Here is a tiny trained network, its code and every weight. The questions are about switching its units off for an input and a target symbol, where a switched-off unit gives its printed mean instead of its output.

import numpy as np


def w(rows, s, z=0):
    codes = np.array(rows[::2]) - 128.0
    scale = np.full(codes.shape[1], s)
    scale[-1] = z or s
    return codes * scale


def norm(h):
    return h / np.sqrt((h * h).mean(-1, keepdims=True) + 1e-5)


def f(y):
    return np.maximum(y, 0)


def softmax(a):
    e = np.exp(a - a.max(-1, keepdims=True))
    return e / e.sum(-1, keepdims=True)


def log_softmax(a):
    a = a - a.max(-1, keepdims=True)
    return a - np.log(np.exp(a).sum(-1, keepdims=True))


def net(x, mask):
    ids = ['ΔΘΣαελξπ'.index(c) for c in x.split()]
    T = len(ids)
    res = E[ids] + P[:T]
    r = norm(res)
    for j in range(2):
        rows = slice(2 * j, 2 * j + 2)
        q, k, v = (r @ M[0][rows].T for M in (Q, K, V))
        z = softmax(np.where(np.tri(T) > 0, q @ k.T / 2**0.5, -1e9)) @ v
        o = O[0][rows]
        res = res + np.where(mask[j], z, o[:, -1]) @ o[:, :-1]
    y = f(norm(res) @ A[0][:, :-1].T + A[0][:, -1])
    res = res + np.where(mask[2:18], y, B[0][:, -1]) @ B[0][:, :-1]
    return log_softmax(norm(res)[-1] @ U[:, :-1].T + U[:, -1])


Q, K, V, O, A, B = {}, {}, {}, {}, {}, {}
E = w([
[157,80,114,140,143],'Δ',
[128,169,149,254,97],'Θ',
[145,192,150,41,179],'Σ',
[199,210,113,141,124],'α',
[55,171,251,181,108],'ε',
[165,96,215,102,106],'λ',
[101,189,91,132,175],'ξ',
[27,108,164,105,123],'π',
],0.006)
P = w([
[175,160,63,136,3],'0',
[116,117,62,92,127],'1',
[163,181,155,180,119],'2',
[100,126,118,113,182],'3',
[164,151,147,174,114],'4',
[66,101,117,138,157],'5',
],0.0053)
Q[0] = w([
[95,142,185,190,235],'H0',
[151,84,189,191,55],'H0',
[37,87,76,120,79],'H1',
[115,9,127,201,245],'H1',
],0.015)
K[0] = w([
[92,192,212,150,179],'H0',
[126,39,157,202,71],'H0',
[81,48,97,76,58],'H1',
[220,3,75,216,112],'H1',
],0.013)
V[0] = w([
[141,119,185,236,56],'H0',
[166,47,126,88,2],'H0',
[102,192,67,138,84],'H1',
[42,180,82,25,9],'H1',
],0.0045)
O[0] = w([
[117,107,249,225,149,197],'H0',
[191,32,195,149,251,5],'H0',
[111,172,123,133,171,213],'H1',
[56,215,220,171,180,119],'H1',
],0.0032,0.0021)
A[0] = w([
[69,181,161,90,92,190],'N0',
[190,163,145,134,102,11],'N1',
[169,118,180,94,93,94],'N2',
[116,173,86,197,138,76],'N3',
[99,87,121,195,71,154],'N4',
[75,62,167,2,141,106],'N5',
[45,37,156,113,176,163],'N6',
[6,55,95,109,149,3],'N7',
[122,110,87,113,141,105],'N8',
[51,75,160,105,179,112],'N9',
[137,134,113,124,125,140],'N10',
[162,89,62,137,123,151],'N11',
[28,137,147,58,151,142],'N12',
[77,160,62,113,171,132],'N13',
[155,188,109,172,140,152],'N14',
[95,142,176,177,84,122],'N15',
],0.0077,0.0029)
B[0] = w([
[122,61,171,183,75,255],'N0',
[136,77,140,65,147,147],'N1',
[177,165,131,126,151,151],'N2',
[128,156,72,96,137,186],'N3',
[85,124,106,128,167,201],'N4',
[250,192,93,141,128,173],'N5',
[102,118,84,53,55,195],'N6',
[114,93,243,240,118,177],'N7',
[122,95,138,122,166,152],'N8',
[103,165,102,101,81,178],'N9',
[132,111,129,137,140,148],'N10',
[113,81,100,194,109,188],'N11',
[148,72,119,72,175,224],'N12',
[109,165,195,186,169,219],'N13',
[125,134,114,113,70,205],'N14',
[137,139,103,91,203,209],'N15',
],0.015,0.0049)
U = w([
[226,113,190,97,229,204],'Δ',
[61,57,133,16,157,138],'Θ',
[170,85,254,107,21,1],'Σ',
[83,183,24,111,218,103],'α',
[103,243,139,189,58,168],'ε',
[47,142,208,172,229,30],'λ',
[215,152,78,49,69,220],'ξ',
[193,31,45,216,141,140],'π',
],0.0098,0.0018)

Each question gives the input, a string of symbols that net reads in full, and the target symbol t.
The units are the heads (2 rows each of Q, K, V and O) and the neurons (one row each of A and B). Each row of codes is followed by its name. A weight is (code - 128) times the scale printed after its matrix; where a second scale follows, it is the last column's (O, A, B and U).
mask holds one flag per unit, heads first, then neurons. A switched-off unit (its flag False) gives its mean, the last column of its rows in O or B, instead of its output. The means were averaged over made-up inputs and are rounded, as every weight is.
A unit's drop is (log p(t) with every unit on - log p(t) with that unit switched off) / (log p(t) with every unit on - log p(t) with every unit switched off).
The circuit of an input: a set's keep is (log p(t) with only the set's units on - log p(t) with every unit switched off) / (log p(t) with every unit on - log p(t) with every unit switched off). Starting from the 12 units with the biggest drops (on a tie, the unit counted first), units are removed one at a time, each time the one whose removal leaves the highest keep (on an exact tie, the one counted first), for as long as the keep stays at least 0.8.
units of the circuit, in order: the units of the circuit, biggest drop first
k most important neurons: the k neurons with the biggest drops, biggest first
heads that matter: for each layer, one digit per head in row order, 1 if its drop is at least 0.15 and else 0, layers parted by /
drop of u: that unit's drop, to one decimal
input Δ Δ ε Δ, target Θ: units of the circuit, in order -> [N6]
input π Δ ξ Δ, target λ: units of the circuit, in order -> [H0 N13]
input Δ Δ Δ π, target Σ: units of the circuit, in order -> [N7 N6]
input Θ Δ π π π Δ, target Σ: 4 most important neurons -> [N7 N6 N15 N3]
input ε ε π Σ π λ, target ξ: 2 most important neurons -> [N5 N6]
input Δ Θ Θ Δ ε Δ, target Θ: heads that matter -> 10
input Θ ξ Θ Σ, target Δ: heads that matter -> 00
input Δ λ ξ, target ε: heads that matter -> 00
input Σ Δ Δ ξ λ Δ, target λ: 3 most important neurons -> [N7 N13 N0]
input Σ ξ π Θ Δ ε, target Θ: 2 most important neurons -> [N6 N15]
input ξ ξ Δ Δ ε ε, target Θ: 3 most important neurons -> [N6 N15 N13]
input Δ ξ Δ Δ π Θ, target α: drop of N0 -> 0.0
input ε α Σ Δ Σ Σ, target Δ: drop of N12 -> 0.4
input Θ α ξ π, target Σ: drop of N7 -> 0.2
